Here is a tiny trained network, its code and every weight. The questions are about switching its units off for an input and a class, where a switched-off unit gives its printed mean instead of its output.

import numpy as np


def w(rows, s, z=0):
    codes = np.array(rows[::2]) - 128.0
    scale = np.full(codes.shape[1], s)
    scale[-1] = z or s
    return codes * scale


def f(y):
    return np.maximum(y, 0)


def log_softmax(a):
    a = a - a.max(-1, keepdims=True)
    return a - np.log(np.exp(a).sum(-1, keepdims=True))


def net(x, mask):
    res = np.array(x, float).reshape(1, 7) / 4 @ E
    y = f(res @ A[0][:, :-1].T + A[0][:, -1])
    res = res + np.where(mask, y, B[0][:, -1]) @ B[0][:, :-1]
    return log_softmax(res[-1] @ U[:, :-1].T + U[:, -1])


A, B = {}, {}
E = w([
[152,58,216,244],'x0',
[125,131,123,133],'x1',
[132,124,135,115],'x2',
[131,126,132,119],'x3',
[31,31,85,108],'x4',
[132,126,132,124],'x5',
[222,93,43,101],'x6',
],0.011)
A[0] = w([
[149,138,164,151,204],'N0',
[177,89,137,166,136],'N1',
[87,117,179,209,171],'N2',
[52,79,203,132,190],'N3',
[53,49,92,122,244],'N4',
[47,212,175,89,117],'N5',
[51,210,150,101,192],'N6',
[157,121,143,102,199],'N7',
[83,108,107,103,106],'N8',
[100,139,253,165,75],'N9',
[120,32,117,126,75],'N10',
[156,148,45,118,140],'N11',
[96,60,116,112,254],'N12',
],0.014,0.0034)
B[0] = w([
[142,67,148,159,178],'N0',
[85,50,150,167,182],'N1',
[167,184,188,174,230],'N2',
[164,255,51,214,234],'N3',
[1,181,51,123,247],'N4',
[113,43,129,186,213],'N5',
[99,42,207,251,212],'N6',
[91,194,149,182,156],'N7',
[81,129,82,108,177],'N8',
[207,160,163,171,235],'N9',
[109,135,33,134,195],'N10',
[112,166,182,88,202],'N11',
[25,119,41,155,211],'N12',
],0.0082,0.014)
U = w([
[162,42,201,136,237],'0',
[142,251,138,112,208],'1',
[110,111,124,148,133],'2',
[107,141,121,38,43],'3',
[180,148,192,140,1],'4',
],0.016,0.0072)

Each question gives the input, the list of numbers given to net, and the class t.
The units are the neurons (one row each of A and B). Each row of codes is followed by its name. A weight is (code - 128) times the scale printed after its matrix; where a second scale follows, it is the last column's (A, B and U).
mask holds one flag per neuron, in row order. A switched-off neuron (its flag False) gives its mean, the last column of its row in B, instead of its output. The means were averaged over made-up inputs and are rounded, as every weight is.
A unit's drop is (log p(t) with every unit on - log p(t) with that unit switched off) / (log p(t) with every unit on - log p(t) with every unit switched off).
The circuit of an input: a set's keep is (log p(t) with only the set's units on - log p(t) with every unit switched off) / (log p(t) with every unit on - log p(t) with every unit switched off). Starting from the 12 units with the biggest drops (on a tie, the unit counted first), units are removed one at a time, each time the one whose removal leaves the highest keep (on an exact tie, the one counted first), for as long as the keep stays at least 0.8.
units of the circuit, in order: the units of the circuit, biggest drop first
unit that matters most: the unit with the biggest drop
top k neurons: the k neurons with the biggest drops, biggest first
drop of u: that unit's drop, to one decimal
input [8,-1,5,2,1,3,-7], class 1: top 2 neurons => N3, N6
input [3,4,-3,-2,0,2,-4], class 4: units of the circuit, in order => N4, N9
input [6,-8,-8,-2,-6,3,5], class 0: top 2 neurons => N1, N3
input [0,0,0,-8,-1,1,-1], class 0: top 2 neurons => N3, N4
input [-7,8,-7,-5,3,0,-1], class 2: top 2 neurons => N6, N5
input [5,0,4,3,-1,-5,2], class 0: units of the circuit, in order => N4
input [-7,-6,-5,4,1,7,6], class 3: top 2 neurons => N3, N2
input [1,-3,2,-7,-7,-6,-6], class 4: top 3 neurons => N9, N2, N1
input [1,2,4,6,8,-2,-8], class 1: top 2 neurons => N3, N2
input [-5,-2,-6,3,2,-2,6], class 3: top 3 neurons => N3, N2, N9
input [-5,-5,0,0,5,-3,4], class 3: drop of N11 => 0.0
input [6,-2,6,0,1,-1,-4], class 1: drop of N3 => 0.5
input [-5,-4,-3,2,4,3,8], class 3: drop of N3 => 0.2
input [-1,-4,8,6,5,4,2], class 3: unit that matters most => N6
input [2,0,-1,4,3,7,-7], class 1: drop of N3 => 1.3
